Here is a tiny trained network, its code and every weight. The questions are about switching its units off for an input and a class, where a switched-off unit gives its printed mean instead of its output.

import numpy as np


def w(rows, s, z=0):
    codes = np.array(rows[::2]) - 128.0
    scale = np.full(codes.shape[1], s)
    scale[-1] = z or s
    return codes * scale


def norm(h):
    return h / np.sqrt((h * h).mean(-1, keepdims=True) + 1e-5)


def f(y):
    return np.maximum(y, 0)


def log_softmax(a):
    a = a - a.max(-1, keepdims=True)
    return a - np.log(np.exp(a).sum(-1, keepdims=True))


def net(x, mask):
    res = np.array(x, float).reshape(1, 5) / 4 @ E
    u = 0
    for l in range(2):
        y = f(norm(res) @ A[l][:, :-1].T + A[l][:, -1])
        res = res + np.where(mask[u : u + 14], y, B[l][:, -1]) @ B[l][:, :-1]
        u += 14
    return log_softmax(norm(res)[-1] @ U[:, :-1].T + U[:, -1])


A, B = {}, {}
E = w([
[186,165,113,69,157,125,188],'x0',
[89,131,63,248,191,210,185],'x1',
[139,2,33,145,160,111,166],'x2',
[141,108,139,143,140,124,129],'x3',
[133,111,140,136,143,126,128],'x4',
],0.0066)
A[0] = w([
[122,179,110,180,164,185,159,38],'0.n1',
[158,193,183,124,153,101,226,72],'0.n2',
[107,145,131,156,132,137,115,47],'0.n3',
[114,122,116,148,121,163,131,120],'0.n4',
[163,161,85,131,209,185,154,54],'0.n5',
[114,85,117,106,97,156,118,52],'0.n6',
[75,147,165,114,92,166,149,241],'0.n7',
[80,117,46,175,154,156,191,3],'0.n8',
[121,102,81,149,153,194,168,8],'0.n9',
[177,115,74,66,162,94,247,47],'0.n10',
[109,133,146,182,134,246,144,155],'0.n11',
[86,103,135,151,83,127,113,189],'0.n12',
[114,157,128,172,147,197,164,96],'0.n13',
[112,57,49,99,133,88,114,124],'0.n14',
],0.012,0.0055)
B[0] = w([
[71,66,25,69,101,156,162,206],'0.n1',
[83,103,14,34,167,118,55,198],'0.n2',
[114,228,134,82,181,129,197,144],'0.n3',
[177,164,196,158,118,172,129,169],'0.n4',
[65,73,64,55,147,129,107,195],'0.n5',
[95,18,61,93,47,92,173,143],'0.n6',
[165,124,167,206,146,96,143,232],'0.n7',
[224,207,204,167,189,11,2,235],'0.n8',
[120,195,141,130,160,55,27,198],'0.n9',
[231,133,182,217,128,178,237,231],'0.n10',
[190,155,201,167,79,190,193,253],'0.n11',
[14,58,189,107,107,153,82,204],'0.n12',
[38,75,121,95,80,236,237,214],'0.n13',
[22,84,36,2,29,143,116,253],'0.n14',
],0.0069,0.0074)
A[1] = w([
[181,120,112,78,129,151,192,44],'1.n1',
[90,129,165,159,160,74,41,29],'1.n2',
[134,99,93,140,115,86,96,106],'1.n3',
[170,152,105,100,153,59,197,175],'1.n4',
[92,166,106,200,125,90,52,30],'1.n5',
[135,132,194,135,125,42,157,10],'1.n6',
[121,176,92,156,192,152,121,185],'1.n7',
[72,156,115,113,144,171,168,32],'1.n8',
[117,179,86,71,160,151,156,1],'1.n9',
[194,183,121,123,177,100,113,93],'1.n10',
[126,180,44,97,185,150,161,54],'1.n11',
[129,91,124,76,104,117,141,80],'1.n12',
[166,175,117,127,245,57,119,83],'1.n13',
[74,97,167,172,103,107,124,50],'1.n14',
],0.013,0.0044)
B[1] = w([
[195,88,170,235,74,151,117,243],'1.n1',
[205,48,128,255,143,169,140,247],'1.n2',
[70,147,170,136,161,165,140,192],'1.n3',
[186,242,96,124,140,145,168,253],'1.n4',
[224,29,188,193,130,70,99,200],'1.n5',
[92,59,92,168,150,95,98,175],'1.n6',
[151,119,93,84,121,50,114,200],'1.n7',
[62,106,179,94,97,124,124,189],'1.n8',
[75,32,123,111,92,114,80,186],'1.n9',
[58,165,62,41,229,71,138,212],'1.n10',
[39,80,67,75,101,74,27,219],'1.n11',
[130,165,96,143,146,184,144,232],'1.n12',
[119,250,152,27,204,17,161,215],'1.n13',
[153,179,68,73,182,85,97,227],'1.n14',
],0.0094,0.0053)
U = w([
[175,55,183,223,194,73,36,185],'0',
[16,51,38,17,70,168,83,196],'1',
[154,232,35,25,241,13,107,136],'2',
[254,185,41,134,63,199,228,3],'3',
[49,227,244,195,114,244,196,18],'4',
],0.013,0.0031)

Each question gives the input, the list of numbers given to net, and the class t.
The units are the neurons (one row each of A and B). Each row of codes is followed by its name. A weight is (code - 128) times the scale printed after its matrix; where a second scale follows, it is the last column's (A, B and U).
mask holds one flag per neuron, layer by layer. A switched-off neuron (its flag False) gives its mean, the last column of its row in B, instead of its output. The means were averaged over made-up inputs and are rounded, as every weight is.
A unit's drop is (log p(t) with every unit on - log p(t) with that unit switched off) / (log p(t) with every unit on - log p(t) with every unit switched off).
The circuit of an input: a set's keep is (log p(t) with only the set's units on - log p(t) with every unit switched off) / (log p(t) with every unit on - log p(t) with every unit switched off). Starting from the 12 units with the biggest drops (on a tie, the unit counted first), units are removed one at a time, each time the one whose removal leaves the highest keep (on an exact tie, the one counted first), for as long as the keep stays at least 0.8.
units of the circuit, in order: the units of the circuit, biggest drop first
k most important neurons: the k neurons with the biggest drops, biggest first
k most important neurons of layer l: the k neurons of layer l with the biggest drops, biggest first
drop of u: that unit's drop, to one decimal
input [7,6,0,6,4], class 1: 3 most important neurons of layer 0 => (0.n5 0.n1 0.n13)
input [8,0,7,7,-3], class 3: units of the circuit, in order => (0.n10)
input [0,5,0,-5,-5], class 4: 2 most important neurons => (0.n11 0.n13)
input [1,6,8,2,1], class 2: units of the circuit, in order => (0.n8 1.n13)
input [0,1,4,2,1], class 0: 4 most important neurons => (0.n8 0.n14 0.n9 1.n2)
input [6,-1,1,-7,4], class 3: 4 most important neurons => (0.n10 0.n8 1.n1 0.n9)
input [2,8,3,-8,-4], class 2: 3 most important neurons => (0.n8 0.n9 0.n14)
input [1,-6,1,8,0], class 3: 2 most important neurons => (0.n8 0.n12)
input [0,-5,1,6,4], class 1: 2 most important neurons of layer 0 => (0.n8 0.n10)
input [-2,-6,0,-2,2], class 0: 4 most important neurons => (0.n13 0.n14 0.n1 1.n2)
input [6,8,0,4,8], class 1: 3 most important neurons => (0.n5 0.n1 0.n13)
input [5,0,5,0,-7], class 3: 2 most important neurons => (0.n10 0.n14)
input [-2,8,3,-8,1], class 0: 2 most important neurons => (0.n8 0.n9)
input [-4,6,3,-4,-6], class 0: units of the circuit, in order => (0.n8)
input [7,8,-2,2,-8], class 1: 2 most important neurons => (0.n13 0.n1)
input [1,0,2,-8,-3], class 3: 2 most important neurons => (0.n14 0.n10)
input [3,0,4,8,4], class 3: 2 most important neurons => (0.n10 0.n14)
input [2,3,0,2,-6], class 1: 2 most important neurons of layer 0 => (0.n5 0.n1)
input [1,7,6,-2,-2], class 2: 2 most important neurons => (0.n8 0.n9)
input [2,1,-3,8,4], class 1: most important neuron => (0.n2)
input [2,-6,2,-2,-6], class 3: drop of 0.n8 => 0.3
input [-2,0,1,8,3], class 1: drop of 0.n8 => 2.9
input [-3,6,5,-7,2], class 0: drop of 0.n8 => 5.7
input [3,0,2,4,6], class 3: drop of 0.n10 => 2.0
